Each row is followed by its class.
[ -5 -26  -1 -12   2 -21 -13   1  10  -2   0  28   1 -27  11   7  -5 -12
  34 -24   7 -55  17  24 -18   8  30 -37   3  32 -22  -5 -12 -41 -19  -4
   3 -27  -4  -7 -10   1] | (166)
[ -1 -14  17  18   0  14  -6   7 -10   0 -14  -5 -14  -3   0  29 -18  -5
 -25  -6 -19   2  -4  12 -16   4  -7  15 -11  16   4   9  10 -10 -24 -28
  11   8 -16  -5 -10   3] | (154)
[-36 -69  -5   9  22  14   0 -37  22 -12  15  18 -26   1   3  -1  13  19
 -13 -22   8 -15  43  10 -11  22  32 -34 -14  42 -38 -18 -12 -41  -3 -46
  -8  -8 -11 -12   9  -4] | (161)
[  4   9 -47  -5  -6   3 -15   7  14   0  19 -36 -29  25  49  14 -15 -11
 -31  -2 -16 -15  38  36   1  36 -43 -35  -5 -16  28 -31   7   3  -5  48
 -23   6  17  -7  12  -7] | (144)
[ -8 -20   1  22  -9  16  -6  -7 -16   3 -18   1 -20   2  -2  28   5  10
 -13  -7 -15 -13   2  13 -12   1  -3  -5 -16  30  18  19   6 -12 -27 -23
  20   9 -18  -9 -22   6] | (57)
[  0 -17  16  18  -2   7  -3  -7 -12 -13 -13 -17 -14  23  -3  32 -22   4
 -28  -4  -6  -3   1  28  -8   5  -6   8  -8  14  25   3  12  -9 -21 -23
  16  19 -18 -13  -9  -2] | (144)
[ -7 -23 -26 -34  13 -19  -6  22 -11  20 -20  26 -12  14  21  23 -17 -13
 -27 -12  45 -62  36  32  -6  18  -8 -24  -9  21 -26   4   4 -20 -27   2
  -1   3   0   3 -15 -19] | (166)
[-33 -53 -28  17  22 -13  -5 -20  -1 -28   7   4   1  47 -29   0  -9   5
  14 -35  19 -11  45   5 -14  15  24 -45  17  14   4 -13 -27 -44 -19 -18
  -1 -39 -16 -21  -8   8] | (127)
[-21 -36  -6  40  14  -8  -2  -3   2  26 -20  -6 -28   2 -11  10  -2   4
 -13 -70 -56 -44  -5  23 -12  -2  11 -10  13  25 -30  13  -2 -46 -26 -57
 -32  -8   4  21  -6 -39] | (27)
[  1  -9  -3  39   1  21  -5   2 -11  -5 -14  -2 -10  14 -10  34  -6   0
 -18  -1 -16 -10  14  22 -18   7 -11  -4   1   8  38  11   2 -12 -27 -23
  14  15 -22  -4 -21   5] | (22)
[  1 -28  -2  19   1  12  -1   4 -13  -9 -17  10 -13  10  -1  24 -10  10
 -16  -9   2  -6   3  31   1   5   2  -8 -10  22   6  -4   6 -13 -23 -30
  11  16 -20  -4 -22  13] | (70)
[-20   0 -47 -35   6 -13   4 -29  23 -10 -15  25   1  -8  42  21  22   2
  -9   1  12 -21  18 -24  20  15  -1   6 -22  14 -35 -23 -32  -1  -4  27
 -33 -25 -21  16 -13  48] | (154)
[  9 -21   1  29  -2  14  -7  10 -15  -5 -22   8 -12  23   3  30 -11  10
 -22 -14  -9  -2   1  39  -3   8  -4  -4  -5  22  15   4   3 -11 -26 -18
  15  12 -18  -3 -18   1] | (70)
[  5 -76 -18   7   2 -16  10 -28  26   4 -25   1 -25  31  29  10  18  11
 -15 -38 -25 -35  14 -10  20  29  -4 -14  -2 -10  -8 -17  19  -8 -19 -51
   8  19   8  -6 -15  -7] | (127)
[-12 -24   4  24  -4  12  -6  -3 -11  -9 -21  -5  -9  12  -4  27  -9   4
 -23  -1 -25   0   3  13 -17  -4  -4  -1  -4  18  22  17  14 -11 -18 -33
  18  13 -19 -10 -15   9] | (127)
[ -4 -53 -29  -3   0 -14 -19  -4  14   4  10  10   6 -21  30 -43  20  18
  -3 -24 -12 -22  25 -20   4  11  14 -36 -14   3  -1  -8  10   0  13   2
  -2 -22  10  10   4   5] | (78)
[  7 -68   3  -4  12  -7 -21  -4  14 -12  20 -37  23  -2  46 -15 -18  17
  -2 -51   7  -4 -29  35   8  -4  46 -35   4  41  35  12  -3 -13 -32 -45
   0 -34 -17  16  16  -6] | (78)
[ -6 -27  -4  23   8  11 -18  -5 -13 -16 -14   1  -2   4  -1  22 -26   2
 -24  -4 -20   8  10  15  -7   3   7   1 -12  24  19  15  16 -12 -21 -28
  19  15 -26  -2  -4   9] | (78)
[-33  27   3 -19  32 -28   0 -16  19   4  39 -17  -8  11  30  15  11   1
 -39 -71  -3 -34   5   1  10 -16   3 -15  23 -18   6 -27 -33 -43 -13 -37
   1  -7  -5 -19  -4  23] | (22)
[ -4 -15  -1  26   2  20  -6  -7 -22   7 -17   3 -21   2  -6  29   4  -2
 -17  -3  -5  -3   1   4 -10  -4   0   2 -11  27  20  11   0 -16 -28 -16
   9   6 -22  -4 -21   6] | (57)
[-11  -9   2  18   2  16  -5  -7 -18 -11 -16 -13 -15  21  -4  38 -21   0
 -32  -4 -15  -3   4  29  -8   5 -15  10 -10   6  22   6  16 -16 -29 -13
   8  20 -18 -14 -15  -3] | (144)
[ -1 -21   8  17  -4  18  -8 -11 -16   5 -10  -2 -17   6  -7  32   1   3
 -18  -8 -11   3  -4  16 -10   1  -4   1 -10  33  17  17   1 -13 -30 -18
  23  10 -22  -8 -14  -1] | (57)
[  1   1 -22  11 -15 -10  -5 -12  -8  27 -34   6  -2 -24  19 -12  55   2
 -18 -78 -23  -8   6   4  30  -2 -21 -17 -20  31 -12  18   5 -33 -17 -12
  12  23 -20  -8 -44 -20] | (27)
[ -7 -10  -5  17  -2  13  -5  -6 -17   1 -15  -9 -22   6   6  28  -7   7
 -25 -10 -14   0  -3  10  -8   2   1  -4  -8  29  26  15  -1  -9 -19 -20
  14   3 -17  -2 -15   1] | (57)
[ -3 -60  -7 -24  -7 -12   0   9  10  -1 -15   7 -51  26   2  -7   0  14
  16 -36  42  -7   9  17  19  20  19 -40  -4  51 -39 -26  -6 -23   0   1
 -32 -22   7  22 -24   5] | (70)
[ 11 -23  10 -51   1  14   3   8  24  12  14 -19 -24 -21  24  13 -10 -21
   2  -7 -18  -9 -19  -3 -47   6  25  19  25 -26 -23 -10 -14 -24 -13  11
 -52  -8  28  -2  -7   2] | (154)
[ -6 -13  -2  22   5  16 -10  -2  -9  -3 -16  -5 -19   9  -4  26   4   2
 -35 -15 -12  -1  16  10 -12   1   5   0  -8  20  22  10   5 -15 -24 -24
   6   9 -16  -4 -15   5] | (161)
[ -5 -16  -1  27   6  18  -9   4 -15  -6 -22 -12 -20   5  -6  32  -8  11
 -25 -13 -12  -1  15  17 -20   9   8 -11  -5  28  19  16   7 -23 -18 -27
  14  14 -22  -5 -14  -1] | (161)
[  3 -16  -5  35   5  15  -8  12 -15  -2 -14  -4  -8   8  -1  29  -8  -3
 -24   1  -8  -6  11  16 -22   3 -12   1  -3   7  36  10   5 -20 -26 -13
  10   7 -22  -6 -17   8] | (22)
[ 11 -63 -22  -2  42 -30 -10  -5  -9   6 -23  25  27  12  11   7  31  11
 -30 -32 -15 -32  -3 -11   5  22  19  -9 -16  38   7 -19 -15   4 -13 -25
   4  -8 -21   6  23  24] | (166)
[ 11 -18 -26   0  16 -19 -10  -1  26 -14  -1 -16 -21  47 -11  -6  -9  -4
  35 -44 -16 -66  34  52 -27  16 -31 -31   3   5   3 -16 -10  40  -4  11
  -3  23  -6  -4  20   0] | (144)
[ -31  -37  -51    5   -9  -17   24    2   -3   -1  -12   -3  -16   28
   10    5  -12    7   31 -114    7    2   -2  -46   23   -4   21  -19
   12   36  -32  -12  -14  -35    1  -32    2   27   -7    4   -5  -40] | (70)
[  6 -47 -20  -7  12 -40  14  17  -9   5 -10 -19  19  37  12  12 -23  17
  -9 -90  22  -2  14  -2 -20   6  27  -8   5  34 -20  -9 -18 -22   2 -23
 -12  -3  18   7 -12  -9] | (70)
[-15  -6 -13  41  31   0 -21 -20  12  10   7  -1  10  10  23  -9   7  -5
   8 -48 -22  -3  23 -16   2 -19  29 -61  -8  23   0 -11  29 -18 -14  -9
 -34 -46  28 -12 -20  24] | (127)
[ -5 -22  -4  20  -2  11  -7  -7 -15  11 -14   1 -24   5   5  27   8  -1
 -29 -13  -8  -7  -3   5   0  -2  -8  -1  -5  17  23  11   0 -19 -35 -17
  14   4 -19  -2 -14   0] | (57)
[  1 -14   2  23   0  15  -1   1  -3  -3 -13  -7 -17  10  -5  24 -17  -3
 -27  -1 -12   3   5  11 -22  14  -4  10 -12  17   5   4   9  -3 -22 -27
   4  13 -16  -8 -13   7] | (154)
[-26  -9 -22 -63  -5   9 -35   1  -5  10  12 -19 -36   1  17  -1   8   4
 -45 -36  22 -39  14 -15   1  -1  18 -10   6  12   5  16  15 -22 -19   6
 -32  -6  18 -29 -11  22] | (144)
[  2 -21  -2  15 -12  15  -7  10  -7 -10 -19  -5 -18  10  13  28  -9   6
 -23 -14 -10   4 -10  25   5   3   2  -4  -3  20  23   7  12 -10 -27 -27
   3  19 -12  -7 -15  12] | (70)
[-30 -62   1 -33 -15 -25  -2  -8  18   5 -30  53 -13 -25  35  -8  -8  12
  13 -54 -12 -49  -1 -34  11  -9  -4 -36   3  -4 -51   6   4 -18 -13 -10
  28 -29  -3  37   3  14] | (154)
[ -9 -36 -14 -22   3 -18 -10  10  -1  15   3  -3  13  -5   7 -39  21  19
  -4 -28   1  -1 -12  20  17   9  -9 -69   2 -14  -4   4  18 -38 -26   5
  -1 -33   8  -4 -11  -8] | (27)
[ -8 -33  17   5 -19 -29 -21 -17   9   7   8 -18   0  27 -25   2  41   4
 -22 -45 -23 -10  15   1  24  -8 -13   2   0 -16  27  12   2  24 -26 -20
   1 -31  29 -18 -18 -19] | (166)
[-16 -13  -9  25  11 -37 -16 -14  21  -9   4 -11   3  27  -2   7  -2  11
   1 -35 -17 -39  -7  -4  -3 -19  12 -23   0  23  11  -2  13 -13 -27 -56
   0 -40  -2 -11 -17  45] | (127)
[-36 -32   1   7  -3  -4 -22   1   1  -1   5  14 -56  16  -3  12  12  -7
 -13   7  19 -52  35 -15  14   7  23 -30  18   0   2 -22 -15 -22 -15 -14
 -33 -31  12  -3   8  12] | (166)
[-10 -15  -5  21  -3  13   0  -6 -14  -7 -17   9 -17   8  12  21  -4   1
 -34   0  -5  -4   2  24 -17   7   2  -1 -14  18  23   3   5   0 -22 -28
  12  17 -19  -9  -8   8] | (166)
[ -3 -60   8 -14  31   3   2   0   9   5   0 -60 -34 -28  27 -12   8  -7
  -7 -22 -13 -14 -15  10  29 -28 -10 -19 -21 -29  10 -22  47  30 -10 -33
 -43   6   7  11 -16   8] | (127)
[ -1 -17   0  20   4  16 -10  -2  -8  -4 -17  -3 -11  13   4  32  -4   5
 -26  -6  -3   0  11  28 -12   5  -4  -8 -12  23  18  13  11 -21 -33 -24
  15   6 -17  -5 -20   2] | (161)
[ 16  18 -38  32  28 -16 -21 -20  23  12  15 -10  -6  14  -1 -18  21   8
  39 -89 -41 -21  24   3 -19  -4 -11 -26 -19  17 -15 -12  11  10  -1   5
   7 -23  14 -15 -24   3] | (161)
[ -1   3 -53   2 -15  26 -22  10  -1   9  -8  10 -39 -17  30 -22  61  -9
   0 -57 -20 -23   3 -18  23  17   3 -15  -2  10  17 -14   7 -18 -18  18
 -30  33   0 -29  -6  29] | (70)
[ 14 -43  17 -22  -3  12 -12   6   6 -24   7 -24  -9 -10  17  -5 -14  -1
  84 -25  12  -6 -15  31 -14   0  25 -44 -16  53   6  -9  10  21   5 -34
 -11   3  19 -10  -9   5] | (166)
[ -9 -15  -6  26   0   8 -13  -1 -21  -6 -18  -5  -4   7 -12  25  -6   7
 -24  -5 -22 -12  14  15  -6   3   4  -1  -7  23  15  16  -3 -18 -24 -35
   8   8 -23  -9 -11   3] | (27)
[ -6 -22  -1  22  -4   8  -4  -6 -14  -9 -25   2 -17   7   7  34  -7 -11
 -34  -3  -5   9   2  21  -6   4  -3   6 -10  18  24  10   7 -10 -30 -27
   6  14 -19 -11 -11  -2] | (166)
[ -2 -26   8  21  -2  13  -2   9  -4  -4 -14 -12 -16   0  10  22 -14  -4
 -27  -3 -13  -1   4   5 -11   3  -1  -2 -19  16  13  -1  12  -3 -24 -23
  -1   5 -18   0 -11  11] | (154)
[ -3  -8   2  25  -6  19   0  -2 -13  -3 -13  -6   2 -10  -1  25  -7 -10
 -22  -9 -10  14   1   1 -12   4   3  19 -12  15  12  11   6 -11 -27 -22
  -1  10 -16  -5 -17   4] | (154)
[ -2 -12   0  22   2  20  -3   8 -17  -9 -13   3  -7  -5 -10  23  -7  -2
 -12   1 -14 -14   8  20 -17   6  -4   1   1   3  35  12   1 -13 -20 -19
  13  13 -22   1 -18   5] | (22)
[ 40 -33   6  10  20   1  -8 -17  14   0  28  -7  42  20 -22  18 -21 -16
   2 -26   1   5  24 -12 -39  19  71 -18   6  53  14 -13 -18   7 -28 -33
 -11 -27  10   0 -19  16] | (154)
[ 27 -57  -8 -39   6  -9 -21  22   5  -4  -2 -23 -33 -19  68 -54  -9   1
 -18 -36  77  -5  20   0 -10  34  32 -32  -2  17   5   1   3 -23   4  19
  -7 -19  -4 -33  14   8] | (154)
[ -3 -21   6  29   3  12  -6  10 -11  -4  -6 -10  -5   1 -15  24  -3  -4
 -20  -3  -9  -7   7  14 -12  -5  -6   2  -3  11  38  12   4 -13 -23 -31
  12   8 -24  -7 -20  -1] | (22)
[  0 -73 -16  38  20 -23  -1   8   2  -1   1  -2  20  19   2 -13  20  -8
  -4 -45 -34  -3   3  -5 -29  -4  14  -8 -20  12  26 -22  -9 -17 -16 -20
  -6 -32  -2 -21   2 -20] | (166)
[ -2 -22   3  39  -2  19  -6   7 -13  -5 -10  -9 -11   6  -8  20  -9   2
 -16 -10 -11 -13  11  23 -19   4  -3   7  -5  14  36  17   5  -4 -24 -23
  10   8 -20   1  -9  -3] | (22)
[ -8 -27  -2  21  -1  15  -8  -3 -16  -6 -20 -14 -24  18  -6  22  -7   7
 -19 -16 -15  -5   1  17 -11   7   2   4  -1  19  20  13  11 -12 -23 -25
  12  11 -22  -7 -10  10] | (127)
[ -4 -17  -2  26  -6  16  -9  11 -18  -8 -18   4 -15   4  -7  27  -6  10
 -16 -12 -17   3  -6  27  -2  -1  -6  -3  -1  19  13   8   5 -17 -19 -27
   8  13 -18  -5 -17   6] | (70)
[ -8 -15  -3  37   7  14  -7   3 -10  -8  -8  -1 -10   9  -4  26 -13   1
 -23   0 -14  -9  12  24 -15   4 -13   5  -8   9  30  10   5 -14 -25 -21
  14   1 -24  -4 -11   3] | (22)
[-45 -22  -7  10  15   1 -13 -14 -11  -8  26  15   1 -12 -14 -56   8  11
  27 -59  14 -30  13  17  -4 -17   2 -46   9   4  -4   2   3  -7  -5 -34
  10 -28   1   5  14  20] | (127)
[-12 -25   5  26  -6  16  -9   2 -19  -6 -25  -9 -23  10  10  34 -11  -6
 -24 -13 -11   6   2  20 -10  -4  -1  -2 -13  17  23  15  16  -5 -29 -14
   3  15 -14 -15  -6  -6] | (166)
[ -8 -51  15  36   5  -3  -6   8 -21  -9 -20 -14  17  -5  34  -6   0   6
  20 -25  34 -20  22  28  28  11  25 -38 -34  18  31  12  32 -17 -39   8
 -15 -34  15  -9  -4  -2] | (57)
[ -4 -23  -3  21  -4  19 -14   1 -23  -4 -23  -8 -18   6  -5  15   4   7
 -18  -9 -21 -10   3  27  -1   8  -4   8 -10  11  17  20   5 -17 -32 -21
   6  12 -23 -12 -10  -3] | (27)
[-15 -19   5  27   1   1  -6  -7 -16  -5 -13 -18  -9  16  -8  33 -20  13
 -36  -8  -8  -8   4  18 -10  -3 -10   5  -8  18  13  12  13 -16 -18 -23
  10  10 -22  -9  -4  -5] | (144)
[ -6 -23  14  11  -4   9  -5  10  -8  -4 -21 -17 -12  -6   4  29 -13   2
 -34 -10 -19  -1  -4  -6 -20  -1  13  10  -4  19  13  16   2  -8 -15 -31
  -4   6 -16  -4 -10  10] | (154)
[ -7 -18   0  17  38  -4 -19 -34  -3 -20  -3  11  -8   4  11   4   2   2
 -27 -56  12 -10  58  78  22  33  -1 -38   3   6  -8 -20 -10 -14 -14 -25
 -35 -15  25  -3  -9  34] | (70)
[ -5 -45 -28 -14  29 -28 -12  30 -12  -2   3 -12 -37  33  32 -10 -13  14
  -5 -42  12 -40   9 -11   3  44  21 -29 -15  25  -4 -40   7 -10   1  15
   6   1  -4 -19  52  16] | (166)
[ -7 -13   1  20  -1  14  -7  -2  -8  -6 -19  -4 -10   7  -1  31  -3   6
 -37  -8  -9   5  16  17 -14   0   3  -9 -12  25  23  17   9 -14 -24 -26
  16   9 -19  -2 -20   6] | (161)
[ 32 -47  11 -24  -8 -15   0 -21  19  16 -18  12   7 -35   8 -29  53  20
 -32  -9 -19  30 -33 -36   3  15  37 -19  13  10   2  -2   1 -24  12 -20
   8  11 -11   9 -26  20] | (78)
[ 23 -22   3  22  -7 -20  12  -1  19  -2 -11 -43  -3  20  54  15  29  16
 -22 -27 -10 -38 -17  18  21  24  67 -15  -6  24  61 -26 -24   8 -19 -27
 -32 -29  -3   9 -25  -3] | (166)
[  7 -26  -5  27   7  17  -8   5 -12  -3 -16 -13 -19   9  -1  27  -5   7
 -27  -3 -12  -9  10  24 -21   9 -11   2  -6   4  33  13   7 -13 -23 -17
  13  10 -26 -12 -22   2] | (22)
[ -4 -26  -5  21   2  10  -7   2 -18  -6 -20 -13 -23  16   4  33 -21  -3
 -29  -6  -2   0   6  24 -17   3   3  -1  -8  19  24  13   6   4 -26 -16
   5  10 -20  -8  -5  -8] | (166)
[-11 -34   5  21   3 -38 -10   9  24   7  -1  -9   6 -22  50  16  12 -14
 -49 -52  -5 -39  23  11   3  -2  24 -31  -4  38  17 -10  -7 -62 -31 -46
 -19 -28   5   8   0  12] | (161)
[ -4 -35   3  14   3  12 -18  -1 -11 -15 -19  -3 -14  -3   0  24 -21   1
 -26   6 -20   6   6  11  -7   0  12   2 -11  18  22  12  15 -11 -20 -25
   7  11 -22   5 -12  16] | (78)
[ 26 -65 -33 -11   7 -23 -12 -13   5  -1  -5 -33 -16  -8  11  18 -36  13
 -20 -40  10 -40  22  15 -10  24  11 -30   8  -8   4   1  24 -14 -33 -50
  18  23 -12  10 -24  23] | (78)
[ -4  -7  -7  25   0  15  -5   2 -22  -6 -11 -13   2   3  -6  21 -10   1
 -19  -2 -19  -4   9  30 -11   7   9  -1  -9  18  20  11  -4 -18 -28 -22
   0   9 -21  -5 -13  -2] | (27)
[  5 -48  22  -6  -2 -46   4   2  35   6  -8 -30 -31   2 -15  14   4  11
   9 -24 -22 -53   3 -31   5  28  34 -13  41 -23 -24 -15 -16  -5   0 -10
 -32 -14  12  15  23   4] | (154)
[ 28 -16 -22 -31  34  14 -33 -10  18   8   2   4 -50   0  25 -49  28  10
 -39  -4  23 -15   9  11   1  46  40 -36   4  25   1  -8  18  -4   2   4
 -17  25 -14 -29  11  37] | (78)
